Below is a small trained network, with its code and all its weights. Each question gives an input and a class and asks what happens when units are switched off, that is, made to give their printed mean instead of their output.

import numpy as np


def w(rows, s, z=0):
    codes = np.array(rows[::2]) - 128.0
    scale = np.full(codes.shape[1], s)
    scale[-1] = z or s
    return codes * scale


def f(y):
    return y / 2 * (1 + np.tanh(0.7978845608 * (y + 0.044715 * y**3)))


def log_softmax(a):
    a = a - a.max(-1, keepdims=True)
    return a - np.log(np.exp(a).sum(-1, keepdims=True))


def net(x, mask):
    res = np.array(x, float).reshape(1, 6) / 4 @ E
    y = f(res @ A[0][:, :-1].T + A[0][:, -1])
    res = res + np.where(mask, y, B[0][:, -1]) @ B[0][:, :-1]
    return log_softmax(res[-1] @ U[:, :-1].T + U[:, -1])


A, B = {}, {}
E = w([
[42,170,106,122],'x0',
[148,198,197,32],'x1',
[135,117,254,192],'x2',
[126,222,106,209],'x3',
[98,178,122,144],'x4',
[238,164,90,154],'x5',
],0.009)
A[0] = w([
[165,36,110,102,130],'N1',
[230,228,118,136,169],'N2',
[116,81,234,98,135],'N3',
[140,101,209,112,88],'N4',
[99,193,138,178,82],'N5',
[172,217,96,200,254],'N6',
[144,57,125,85,173],'N7',
[151,79,109,192,177],'N8',
[192,229,105,105,150],'N9',
[119,58,120,78,179],'N10',
[129,97,127,243,127],'N11',
[47,131,109,79,144],'N12',
[116,139,252,108,174],'N13',
[141,66,176,106,230],'N14',
[34,170,99,98,122],'N15',
[160,42,98,80,119],'N16',
[41,210,88,101,183],'N17',
],0.012,0.0048)
B[0] = w([
[155,119,30,143,190],'N1',
[74,198,148,53,241],'N2',
[206,177,166,180,222],'N3',
[149,170,149,162,186],'N4',
[105,98,87,118,180],'N5',
[45,126,160,95,252],'N6',
[183,140,72,140,188],'N7',
[53,121,79,204,182],'N8',
[106,172,120,9,221],'N9',
[216,117,85,115,190],'N10',
[35,139,141,220,196],'N11',
[196,56,141,138,193],'N12',
[198,174,233,154,247],'N13',
[212,171,87,179,208],'N14',
[158,1,193,113,200],'N15',
[179,119,4,99,191],'N16',
[132,32,224,91,232],'N17',
],0.009,0.011)
U = w([
[154,44,165,101,197],'0',
[105,193,141,26,2],'1',
[60,128,118,201,224],'2',
[207,199,173,165,18],'3',
[181,118,11,123,189],'4',
],0.012,0.00078)

Each question gives the input, the list of numbers given to net, and the class t.
The units are the neurons (one row each of A and B). Each row of codes is followed by its name. A weight is (code - 128) times the scale printed after its matrix; where a second scale follows, it is the last column's (A, B and U).
mask holds one flag per neuron, in row order. A switched-off neuron (its flag False) gives its mean, the last column of its row in B, instead of its output. The means were averaged over made-up inputs and are rounded, as every weight is.
A unit's drop is (log p(t) with every unit on - log p(t) with that unit switched off) / (log p(t) with every unit on - log p(t) with every unit switched off).
The circuit of an input: a set's keep is (log p(t) with only the set's units on - log p(t) with every unit switched off) / (log p(t) with every unit on - log p(t) with every unit switched off). Starting from the 12 units with the biggest drops (on a tie, the unit counted first), units are removed one at a time, each time the one whose removal leaves the highest keep (on an exact tie, the one counted first), for as long as the keep stays at least 0.8.
circuit, biggest first: the units of the circuit, biggest drop first
top k neurons: the k neurons with the biggest drops, biggest first
drop of u: that unit's drop, to one decimal
input [-5,-3,8,-3,8,7], class 2: circuit, biggest first => [N11 N8]
input [-7,-6,5,1,-5,4], class 2: circuit, biggest first => [N11]
input [0,-1,3,6,-8,-6], class 2: circuit, biggest first => [N11 N10]
input [0,5,-2,-8,2,8], class 4: top 2 neurons => [N16 N6]
input [-5,1,2,-6,-7,-5], class 3: top 3 neurons => [N3 N13 N4]
input [-5,-3,6,-8,-4,-1], class 3: top 2 neurons => [N3 N13]
input [7,-8,-7,-7,6,3], class 0: top 2 neurons => [N17 N15]
input [-5,-3,5,4,8,6], class 2: top 2 neurons => [N11 N8]
input [0,-5,5,-6,-3,-3], class 4: top 2 neurons => [N1 N16]
input [-7,-7,-2,-1,-5,1], class 4: drop of N6 => 0.0
input [0,-1,-5,-4,5,7], class 1: drop of N2 => 0.1
input [7,-3,2,6,-7,6], class 2: drop of N11 => 0.3
input [3,8,-7,2,7,-3], class 0: top 2 neurons => [N15 N17]
input [3,-1,2,3,-1,4], class 1: top neuron => [N2]
